Below is a small trained network, with its code and all its weights. Each question gives an input and a class and asks what happens when units are switched off, that is, made to give their printed mean instead of their output.

import numpy as np


def w(rows, s, z=0):
    codes = np.array(rows[::2]) - 128.0
    scale = np.full(codes.shape[1], s)
    scale[-1] = z or s
    return codes * scale


def f(y):
    return np.maximum(y, 0)


def log_softmax(a):
    a = a - a.max(-1, keepdims=True)
    return a - np.log(np.exp(a).sum(-1, keepdims=True))


def net(x, mask):
    res = np.array(x, float).reshape(1, 5) / 4 @ E
    y = f(res @ A[0][:, :-1].T + A[0][:, -1])
    res = res + np.where(mask, y, B[0][:, -1]) @ B[0][:, :-1]
    return log_softmax(res[-1] @ U[:, :-1].T + U[:, -1])


A, B = {}, {}
E = w([
[103,184,223,192,89,73,253],'x0',
[3,73,28,133,123,122,199],'x1',
[84,128,157,119,77,174,110],'x2',
[109,2,184,156,106,85,89],'x3',
[182,123,94,163,137,111,151],'x4',
],0.011)
A[0] = w([
[128,203,89,110,125,157,152,7],'neuron 1',
[135,117,113,125,149,146,117,109],'neuron 2',
[125,127,150,117,126,119,168,157],'neuron 3',
[87,118,88,121,117,116,170,81],'neuron 4',
[107,172,169,149,140,106,178,108],'neuron 5',
[93,100,112,146,128,119,155,84],'neuron 6',
[124,139,163,143,112,105,170,178],'neuron 7',
[66,129,108,146,141,113,157,104],'neuron 8',
[135,152,154,145,139,128,107,67],'neuron 9',
[194,157,219,126,121,113,116,51],'neuron 10',
[118,125,94,121,137,143,78,164],'neuron 11',
[137,105,76,90,124,138,90,136],'neuron 12',
[142,109,102,104,137,150,95,174],'neuron 13',
[130,12,187,147,121,89,145,14],'neuron 14',
[119,80,169,139,137,101,130,40],'neuron 15',
[127,130,143,151,129,145,136,138],'neuron 16',
[147,148,164,119,128,113,112,79],'neuron 17',
[187,162,191,110,126,128,111,104],'neuron 18',
[131,73,150,147,116,105,118,24],'neuron 19',
[111,133,206,146,119,100,236,102],'neuron 20',
[113,249,87,109,131,144,168,4],'neuron 21',
[79,93,86,98,121,122,222,77],'neuron 22',
],0.019,0.0033)
B[0] = w([
[99,111,192,54,129,121,149,196],'neuron 1',
[85,114,125,118,49,145,92,163],'neuron 2',
[135,110,100,122,136,121,107,166],'neuron 3',
[132,141,141,210,160,118,146,200],'neuron 4',
[142,113,73,98,96,116,86,205],'neuron 5',
[85,131,146,185,146,151,123,182],'neuron 6',
[169,121,89,111,164,105,86,194],'neuron 7',
[138,133,133,209,112,137,149,197],'neuron 8',
[168,141,126,164,159,110,158,158],'neuron 9',
[77,143,135,233,131,157,131,236],'neuron 10',
[163,114,75,122,121,92,114,201],'neuron 11',
[159,124,86,126,113,110,60,220],'neuron 12',
[111,109,60,108,130,119,106,201],'neuron 13',
[132,150,208,11,137,147,181,227],'neuron 14',
[150,135,161,87,140,141,166,176],'neuron 15',
[145,124,90,125,167,103,154,146],'neuron 16',
[146,127,130,176,124,142,148,170],'neuron 17',
[109,129,136,221,132,120,161,219],'neuron 18',
[120,149,157,61,138,121,163,177],'neuron 19',
[128,92,38,75,85,113,38,253],'neuron 20',
[142,141,207,14,146,151,181,228],'neuron 21',
[122,151,143,252,133,139,146,236],'neuron 22',
],0.021,0.02)
U = w([
[153,77,48,114,84,105,39,250],'0',
[99,133,154,245,121,157,154,26],'1',
[130,121,215,46,121,153,171,74],'2',
],0.012,0.0022)

Each question gives the input, the list of numbers given to net, and the class t.
The units are the neurons (one row each of A and B). Each row of codes is followed by its name. A weight is (code - 128) times the scale printed after its matrix; where a second scale follows, it is the last column's (A, B and U).
mask holds one flag per neuron, in row order. A switched-off neuron (its flag False) gives its mean, the last column of its row in B, instead of its output. The means were averaged over made-up inputs and are rounded, as every weight is.
A unit's drop is (log p(t) with every unit on - log p(t) with that unit switched off) / (log p(t) with every unit on - log p(t) with every unit switched off).
The circuit of an input: a set's keep is (log p(t) with only the set's units on - log p(t) with every unit switched off) / (log p(t) with every unit on - log p(t) with every unit switched off). Starting from the 12 units with the biggest drops (on a tie, the unit counted first), units are removed one at a time, each time the one whose removal leaves the highest keep (on an exact tie, the one counted first), for as long as the keep stays at least 0.8.
circuit, biggest first: the units of the circuit, biggest drop first
unit that matters most: the unit with the biggest drop
top k neurons: the k neurons with the biggest drops, biggest first
drop when u is switched off: that unit's drop, to one decimal
input [-5,-3,-5,7,1], class 2: circuit, biggest first	(neuron 14)
input [3,6,5,-7,7], class 2: top 2 neurons	(neuron 21; neuron 1)
input [7,7,3,6,8], class 0: top 2 neurons	(neuron 20; neuron 7)
input [7,3,4,7,6], class 0: top 3 neurons	(neuron 20; neuron 21; neuron 7)
input [-7,-2,-4,-8,-8], class 2: top 4 neurons	(neuron 21; neuron 20; neuron 1; neuron 5)
input [7,-1,-7,-8,-2], class 2: top 2 neurons	(neuron 21; neuron 1)
input [-4,-5,2,-2,-8], class 1: top 3 neurons	(neuron 20; neuron 18; neuron 5)
input [-2,-1,-5,3,-5], class 2: top 2 neurons	(neuron 20; neuron 5)
input [-1,-6,4,5,0], class 1: top 2 neurons	(neuron 10; neuron 21)
input [-1,-6,-7,-6,-7], class 1: top 3 neurons	(neuron 18; neuron 10; neuron 14)
input [-2,3,-6,-3,7], class 1: top 2 neurons	(neuron 20; neuron 14)
input [-3,-6,8,-6,-6], class 1: top 2 neurons	(neuron 18; neuron 14)
input [2,1,5,2,-2], class 0: top 2 neurons	(neuron 21; neuron 1)
input [-1,8,6,7,-4], class 1: unit that matters most	neuron 22
input [0,-5,7,4,3], class 1: top 2 neurons	(neuron 10; neuron 21)
input [4,1,7,3,-3], class 0: top 2 neurons	(neuron 20; neuron 21)
input [3,7,4,8,1], class 2: drop when neuron 14 is switched off	5.0
input [-3,-1,-7,-5,3], class 2: drop when neuron 2 is switched off	0.0
input [5,5,-1,7,1], class 2: drop when neuron 14 is switched off	3.8
input [5,-3,2,1,-8], class 0: unit that matters most	neuron 20
input [7,3,7,-4,1], class 0: drop when neuron 20 is switched off	0.5
